Each row has a class, written after it.
[ 13  16 -30  27 -23   6  -2  69  32  61  10  -9  44  63 -11  -6 -17  10
 -34 -61  26 -61  63 -19 -12  -9 -46  50  -4   8  22 -12 -69 -11 -70  64
 -19 -15   9 -14 -10  15]  Fatud
[-13 -19   0 -24   8 -15  54  32  32  43 -28 -36  63  32 -54 -60 -41 -10
 -34   1  19  11 -12  -5  10  11 -38   7 -23   7   5 -27 -18 -69 -19  49
 -31   5 -10 -11 -37  31]  Fatud
[-31  35 -52  42   3 -20  26   1 -34   7  22  -5 -42 -38  42  92  22  24
 -19 -43 -12  11 -11  -2   7   0  45 -91  27   5  12 -17 -27  39  49   3
  -1   8  47   0  10 -35]  subu
[ 16 -26 -53  91 -16 -46  59  27  47  49   1   1  40  -6  21 -49 -52  -9
 -70   7  12  26  11 -36  27   3  10  53 -43   0  -9 -13 -67 -36 -25  13
  28 -16  15  -9 -21  -2]  Fatud
[ 53 -23 -39 -20 -40 -16  33 -23  22  54  14 -12 -19 -28  -8 -61  28   4
 -41  -9 -82  24  39 -26   5   2  25 -20 -52  -7  55  14  13  22 -10   0
  12 -33  24  28  16   5]  subu
[-24  -1   4  16  25  53 -30  -5  34 -53 -42 -17  36 -23  -1  10 -17  10
 -12  23 103 -43 -20 -18  13 -43  -5  37 -19   8  -8  -6 -35 -26   6   1
  29  32  -9 -47 -35   5]  Gazi
[ 24  19 -19  54 -49 -21  -1  -5  22  18  39  -3 -11  34  56 -12  39 -14
 -43 -55 -20 -54  63 -20  14  -6  29  30  17  13  27  -4 -43  49 -18  -2
   5  29  20  -6  19 -23]  Gazi
[  8 -21  -2  23  -8 -20 -39  97  12 -41 -33 -40 -19  64  16   9  21  -2
  12   3  46 -38 -51   3 -57 -27 -36 -36   0  26  22  -9   1 -16 -24 -21
  44 -49  19 -15  11  20]  Fol
[ 23 -53 -17  27  12  43  37  88  33  16  23 -68  37  -4 -24 -16  34  -6
 -15   6  30 -19  10 -18 -26 -13 -30  11 -45  45  31  10 -41 -60   0  32
  52 -69 -10  19 -38 -23]  Fol
[-22  53  -4  70 -20 -43  40 -31 -62  21  36  -9 -11  57  21 112  10 -20
  28 -42 -11 -35   6  11 -12  22 -19 -47 -39  -1  26 -30 -54  56  10  33
 -26 -10  72 -13 -16 -17]  Mima
[ 11 -52 -36  17  -3 -14 -28  48  51 -12  -5  14  28 -39  -3   5   0 -22
 -32 -24  34  12  57 -40 -28  35  14  38  34 -48 -12 -27 -12  12  21  24
  -1 -10 -26 -21 -16  -8]  Gazi
[ 18  28  -9  67   2   5  37 -36   5  42  17  23  26  37  14  40  -3 -36
 -34 -49  69 -46  85 -23  27  26  -9   3  11 -28  27 -45 -98  25 -35  15
   1  19  -3 -46 -27 -50]  Gazi
[ 21  -3 -32  -8  10 -48 -31  68 -10  13 -19  14  -5  60 -10  13  44 -31
  18 -27 -30 -11  35  21  -7  33 -50 -37  25 -20  22 -61  22 -19  17  -6
  16  -3  10  -3 -31  43]  subu
[ -8  -3  11  31 -20 -54 108  28 -23  63  24   0  58  17  22 -66  19  46
 -61 -13  26  -2  45  48  39  21  -9 -13  12  -2  48 -18 -29   4 -42  54
 -21 -17 -20   6   8 -24]  Fatud
[  5   7 -27  13  17  23 -16 -20  59  35 -18  34  16 -16  40  46 -40  -9
 -28 -20  31 -56  17 -38  -8  14  55   3  12   3   7 -36 -60 -36   7  39
   4   9  22 -43  -5  19]  Gigo
[ 35   0 -12 -13 -56  21 -44 -23  -6  -1  -5  10   7   4  11  23  -9 -19
   7 -55  48 -65 -33 -28   1 -77 -43 -32   2  45  37  19 -33  21  22 -17
  43 -36  10 -15  -2 -17]  Fatud
[-11   4 -17  44 -35 -15  59 -45 -13  19  41  15  27  26  37  -5 -17  20
 -34 -50  41 -37  -4   5   1 -32  32 -54  36   6   5 -29 -53  35  -1  -1
 -18  27  23  -9  -8 -46]  Fatud
[ 24  22 -36  46  -9  -8  12   5   6  18 -24  17 -12  25 -10 -54   0  42
 -33 -14 -51   0  16 -16  -9   7  67 -46  22 -35  -8 -37 -40  -2 -64  -4
 -13  15   3   1  33   1]  Gigo
[ 60 -30   6 -21  26   3 -29  66   1  -2 -27  20  36  64  11 -20  31  -4
  21   1  42 -26  13  18  -7  13 -88 -19  29 -17  15 -27  24  -6  11   4
  20   0 -11   4 -14  27]  Tum
[ 19  10   3  34  -3 -39  -6 -23  -9  13   9  26 -14   9  11  33  12 -50
 -90 -66   8 -54  98 -22   3   4  16 -28  25   4  32   7  -7  19   5   5
  12   0  37 -28  26  22]  Gigo
[ 15  25   8  15 -19 -10 -21 -58   7  15 -15  15 -76 -14   8  -3  37  30
 -26  -2  19 -23 -19   0   6 -56  40 -55  24 -13   6  19 -37  52 -33 -20
  27   4  -1   1  12  -2]  Tum
[ 15 -29  33  67  -4   4  60  44 -39  46 -34 -38  -2  34 -54   2  33 -37
 -46  26 111 -30 -22  27   3 -18 -60 -28  12  19  41  16 -73 -12 -35   5
  45 -39 -35 -41 -44   7]  Fol
[ 19 -45 -61  48 -10 -27 -11  92  33  25  18 -32 -31  18  -2  19 -23   2
  -7   0  65 -41  14 -26 -15 -17 -61 -35   4 -12 -10   2 -49 -37 -11  40
   9   0  -5 -63 -46 -26]  Fatud
[ 63  19 -17  20 -25  -6 -50 -17 -15   6 -25  24 -24   3  35 -48  66  41
 -20   8  23   1 -13 -10  48 -65  20  21  56  -9 -21  13 -34  18 -21  28
  29 -15 -36  10  16  -3]  Narok
[-19 -10 -27  35  14  24 -11  50  46   5   2  37  30  84   3  13 -59 -13
  18  12  54 -50  -2  19 -34  56 -32 -44 -24  33  29  -3 -15 -36   9 -77
  18   0  27 -20  18 -15]  Tum
[ 57  46 -12  96  34  -8   4  89  36  18 -30 -26  24  -4  23   5  25  -7
 -94 -58  -8 -18  73 -41  48  37  -6 -21  47 -35 -11 -39 -60 -27 -63  66
  -1  22  15 -23  26 -10]  Gigo
[-22  12  26  79   1  25  42  13  51   3  20 -65  -6   5  17  43  22   7
 -40 -20 -24   6  18   3  17  13  27 -25  -7  -4 -16 -59 -70   7 -26  13
  54  45  24  -6   3 -15]  Fol
[-13 -54 -36 -40  -3 -21  -2  -4  13 -41 -22  31  25   9  50 -11  -4  18
   6  23  70  18 -31  35   4  -1   7 -17   2  13  35 -23  36  -4  41   4
   7  32 -49 -15  -9   3]  Gigo
[ 12 -35  -5  38  18 -23  34  53   6 -23 -25 -25  69   8  14   5   0  -9
 -16  -6  68   9 -59 -47 -17 -21 -62 -48 -26 -12   2 -31 -20 -40  16  16
  26 -65  22 -13 -21 -24]  Fol
[ 66  11  21  26   1  -1  18  21  38  51 -27 -19 -12 -61   4 -55  -1 -14
 -22  -7 -36  -1  26   9  15 -15  47  -1  -4 -10   8 -21  -8 -14 -56 -38
   6  13  12   6   7   0]  Mima
[ 21  -5  25  78 -11   5   5  66  92  54 -29 -27  31  -6  21   6 -17 -37
 -42 -10 -74  -7  28  24   8  51  20  16 -38   2   3 -41 -29  12  22  -5
  30  -8  25   8  26  -3]  Mima
[ 22  57 -56  52   4  33 -30  17  59  13 -30   4  32  99  26 -30  39  51
  12  16 -70 -51  36 -19 -14  -3 -19 -11 -26 -21 -23 -42 -57  18 -29   4
   6   5  49  25  32  18]  Narok
[ 33 -11  13 -33  -7 -25  -3   0 -27  51 -40   2 -36 -47  27 -33  36  14
  20  32 -14  12  23  10 -11 -18  25  -4 -33 -33  54 -24  15   1 -22   8
  -3  45  -5 -19 -10   3]  Tum
[-17  26  23   0 -22   5 -15   1  16  18 -23 -12 -16 -34  24 -25  18  28
  20   6 -12  22   1  -9  14 -25  11  41  -6 -27   9 -70 -35 -28 -50 -13
  76  35 -12 -15   4   2]  Fatud
[ 45  14 -12  22  -2 -38 -12  29 -43 -28 -61  -2   2  35  29 -33  23  -8
 -47   3  40 -42  -3 -39   4 -85 -93 -24  19  27  15  10  -8  20  23  22
  68 -80   2 -26  18   6]  Narok
[ 43 -17 -25  74  36  -2  36  52 -60  -8 -13 -44 -35   8 -44 -44  23  30
 -14  20  24   2   9 -15  17 -44   7 -36  -1  -3 -40 -17 -36 -49 -13  -7
  28 -10  -4   3 -51 -15]  Gazi
[ 12 -11  -7  19   0  28  38  25  50 -20   5 -18  40  55   1 -46   2  60
   9  39  22 -34  -7   1 -11   8 -28 -23 -18  23  16 -19 -30 -51 -31  64
  28  -1   2 -13 -13  35]  Gigo
[-16 -26  -5 -61  50 -15 -23  43  69 -25  20 -26  46  21  -6  17  50 -12
  35  11  38  -9  35  12   2  29 -52  11   3  -9   9  -5  29 -41  50  20
   9  -2 -20   9 -28  38]  Gazi
[ 12 -32 -44  32  18 -69  72  68 -31  19 -51  29  71  18   1 -47  -4  32
 -48  10 109   3 -41  33  22   3 -32 -78  37   3  31 -17  -6 -21   8  38
 -43 -34 -24  -3 -27  10]  Tum
[  7  13 -10 -24 -26   3 -73  24  19   5 -35  35  10  23 -18 -39  -3  13
   3 -30  -4  -8  16 -39 -38   3 -11  32   3 -54 -29 -51   4 -17 -80 -23
 -24 -23 -10   4  11   2]  Narok
[ 24 -21  16 -21 -10 -69 -21  62 -43  -3  39  25  34  -6 -19  -9   4 -33
  33 -25 -17  16  60  19 -16  13 -29 -23  15  -3  63  -2  38 -46  47   6
  48   5   5 -16 -37   4]  Narok
[  6 -21 -46  67   3   2 -18  57 -20 -18  23 -11 -13  35   0  -7 -11  14
 -32 -10  33 -28 -31 -23  -7  19  28 -64  -2  -3   5   1 -20 -33  18 -24
  27 -20  34  -6  12 -51]  Tum
[  4 -22  12 -10   1 -41 -46  38  36  23 -14  37 -32 -13   4 -49   0   5
 -54  17   4 -27  24  25  15   2   7  18  33 -11   1  20   9 -26  -3   2
  29   0 -34 -19 -32   2]  Narok
[-17 -22  -1  52   8  69  24  28  -5  19 -17  39  18 -29 -40  33 -64  35
 -52 -27  96  23   7 -11 -14 -18  -5 -18  -9  44 -18  13 -23 -38  21  11
 -23   4  17 -10 -39 -29]  subu
[ -5 -39   5   9   2   0  29   2  68   0  24   8   7 -25  32 -12  -9   6
 -27  46  -7   8  31  29  14  30 -32  23  -3  22  14  38  -1   9  57  16
  50  56  16  -6 -30  20]  Fatud
[ 40  -1  11  -5 -13 -35 -13 -28   3  -1 -17  26 -18   8  -5 -58  70  13
 -40  -5 -10   4  26  50  20 -32  49  -5  21   8  14   8  29  21 -23 -10
   7 -14  -6  42  -5  54]  subu
[ -4  13  -7  14 -58   4 -34 -48  50  40  12  32 -26  66  50  65  15 -48
 -25 -58 -31 -76  41  -7 -27  20  -3 -25 -30  38  32 -22 -13  50  35   6
 -35  12  60 -13  -1 -12]  subu
[-28  66 -14  42  33   1  -4  33  17   3   3 -56  -2  47  32  74  40 -32
  27 -15  41 -21  31 -12 -19 -11  -3  -4 -18   1  51 -23 -81 -21 -50  16
  15  52  22 -53  10 -25]  Fol
[ 53  14  45 -11 -20 -10 -64 -10  41 -11  -3  29  22 -73  23 -28  33  41
  17 -44  16  -9  23   6  -1 -93  37 -12  -7 -12 -27  17  16 -10 -49  -5
 -34   1   4  29  -6 -20]  Fatud
[  5   0   0 -52 -12  -9 -19 -16 -40  11  -4  37 -10  99 -28  -3  28  14
  58  -5  32  10 -11  47 -47  -1 -33 -40  17 -26  56  -5 -13  47  -2  -4
  -7  16 -23  19 -35 -15]  Fatud
[ 33  19  16  -5 -14 -69 -14 -27 -20  50 -25  35   5  28  16 -27  63 -13
  53  32  48  -5 -22  42  -2 -29  30 -70  33 -38  39 -23 -21 -16  -7 -26
  -7  -6 -31 -19  -6 -12]  Narok
[  8  -9 -59  19  10  31  17 -14  95  15  -7  30  -6 -36  16 -10  -8  62
 -46   6 -17  32  20 -13  11  36  55 -19  -8 -21  -2 -15 -33   3 -24   5
  11  49  12  37 -12  15]  Gigo
[  6  -8 -19 -17  -5 -43  25  32  53  41 -10  -2 -56  39   5 -24 -33  18
  -4  32 -24  20  -7  -3 -28  14 -60 -31 -19  -4   3  10  -4   3 -31  10
  -8  17   4  -6 -39   2]  Narok
[-35 -24 -36  42   5   0   2  38  51  39 -18  15  27  28   8   0   0 -18
 -46  18  70 -40 -22  -9   1 -21 -33 -14  -6  30  17   9 -29 -45  69 -13
  33 -31  -1 -41 -11  -5]  subu
[-36 -10  -5 -30  15 -50 -32   1   3 -40  -8  47   4  29   3  47  -3 -32
  27  15  51  -7   4  24 -28  49 -40  -1  -5   4  28   1  35 -12  27   8
 -20  38  18 -21 -46  52]  Tum
[ 20  25  30  60  -5   4  72  24 -51  37  -3 -58  38  82  -4 -25  70   6
 -16 -18 -17 -38   2  33   7  -7   3 -54  -8   2  51 -56 -63   1 -40  19
  19   3  26  10  -7  -9]  Fol
[ 34   2  13  33 -12 -26 -31   8  62  22 -38   2 -30 -57   9 -14  24 -10
 -52  22  55  23  33 -30   3 -25  -1  29  20 -45  -5   7 -41   9 -52  27
  38  -3 -30 -31 -10   2]  Narok
[ 24  -6 -29  23  15   1  -1  89   6 -11  33 -47  30  10   0 -22  34   8
  31   7  -9  -9  -3   3 -33 -27  16 -25 -23  35  40  17  -1 -57  29   1
  53 -59  21  11   8  -5]  subu
[-10 -30 -60 -57  26 -20 -25  11   3 -38  32  26  16  21  14  19  -3   3
  57   2 -13   2  29   8 -30  56  42 -23  24  14  28   2  43 -26  99  25
 -47  58  33  -4 -25  21]  Gazi
[-58   0 -54  18  23   2  -3  31  57  -2  33  11  13 -19 -35  16   3  -4
  12  18 -23  -1  28  -4 -12  42   3 -19 -20 -18  24   9 -42 -55  23   0
  17  65 -26 -31 -52 -30]  Gigo
[-44  30  23  38  -1 -48  14 -13  -7  11  -8  -5 -72 111   9   7  34 -12
 -90 -41  41 -32 -17   4 -10  12  12 -20  63  -4 -18 -16 -40  35 -77 -11
 -14 -32   3  -2  29  -1]  Fol
[-24  15  24  59 -17  -9  27  15   3  30  24 -38 -14  33   5  12  37  10
 -27  -6  31 -62  -6  -3  -9  15  16 -72  21   0   6 -29 -46 -22  -9  41
 -13   0  28 -34  15 -16]  Tum
[ 12  25 -26  18  13 -39  56 -13  11  42 -15 -18 -39  89  11 -45  -8 -18
 -58  -5 -23 -71  61 -11   3   2 -13 -29  28  15  13  -3 -32  28 -27  -9
 -22  21  27 -40  24  29]  Gazi
[ 22 -56 -50  67   6  -4  10  13   2   7  15  39  16 -17 -25 -15 -17  12
 -47 -20  26 -17  56 -49 -12 -73  -2  -7 -33  33 -22  14 -26 -56  35  -6
  36 -27  38  -5 -50   4]  Fol
[-65  33   6  45  10  56 -29 -52  15 -33  27  20  26  49 -16  53 -16 -15
 -52 -22  67 -79   8  21  17  14  10 -32  -7  14 -12  14 -48  10  22 -47
   7  30  19 -13 -17 -54]  Narok
[ -9   2  20  49 -33  15  23  33  64  27 -12 -32  34  13  24 -19  57 -29
 -13   8 -39 -35  22  30  25  51   9  20  34  14  17 -61 -50   6  29   7
  28  52 -23 -12  -7   9]  Gazi
[  2 -18 -10 -15   8 -16   0 -86 -10 -54   5  68 -19 -29 -11  33 -26  10
 -37 -27  26  -1  46  -1  17   3  15 -25  45 -10 -19  18   1  74  43   7
   1   5  -5  -6 -29   8]  Gazi
[  19   12  -29    3    4   20  -35   85   15   -5  -15   -9   48  114
   36  -55   10   16   34   16   55  -66  -42    8   -9  -29 -110   58
  -38   15   26   17  -24  -25  -57  -29   17    0   -3    0  -18  -11]  Fatud
[-20   4  -4  -1   0 -21 -61  -6  39   8  -1  60  -4 -57  69  77 -28  -4
 -35 -36  33   1  42 -14 -11   6  50  17  34   5   0   0   7   8  58  16
   2  21  37 -18  14   4]  Narok
[ 59  22 -18  29 -32  17 -64  42  13  31   8 -19   9   8  12  11  42 -16
  31 -21  18  -8  19   0   2  -9  26  30 -19 -16  27  -5 -43 -10 -58 -14
  13   9  -7  11   2 -21]  Narok
[-46  21  -5  71   2   8 -24 -68   3 -43   1  50  40 -26  58  68 -16  10
 -57 -13  45 -25 -27   1  54  15  53 -18  14 -16 -35 -37 -40  21  65 -23
  48  12  39  -5  -4 -27]  Narok
[ 24 -36   8 -39  46 -11   6  35  23 -19  29 -25  -3  -5  -3  14  55 -24
  36  12  -8   9  46  25 -11  25 -22 -42  22   5  15 -10  34 -44  28 -11
  35  11   8  10 -20  31]  Fol
[  6  16   2  35 -26   7 -51  43  73  45 -38 -23 -19  45  49 -74 106  52
  -3  45  49 -68 -11  36  -1 -29  31 -24  35 -36  19 -27 -30 -25 -50 -19
  -6  68   5 -17  26   5]  Fatud
[ 10  29  27  41   5  37   9 -48 -33   2 -29  15  -8 -29  47  27  35  24
 -53 -40  11 -51  35  28  27 -21  75 -90  27  11  21 -60 -20  47  32 -25
  28  23  38  14  36 -35]  Tum
[ -2  10  11 -33 -10 -17  -5  51  20  33  -5  38  38   9  33  10  16   1
  71  -3 -42   7  -4  34 -22  33 -76   4  17 -11  27 -20  10   4  19 -20
 -15  75  17  10 -38  20]  Fatud
[-15 -32   1   3 -15 -11  18  34  43  11   4  -8  -9 -35   5 -35  16 -13
 -14  29  -9   0 -28  42  -5  -3  31   0  14  57   3  15  21 -38  33 -30
  18  -8 -22   5 -18  21]  subu
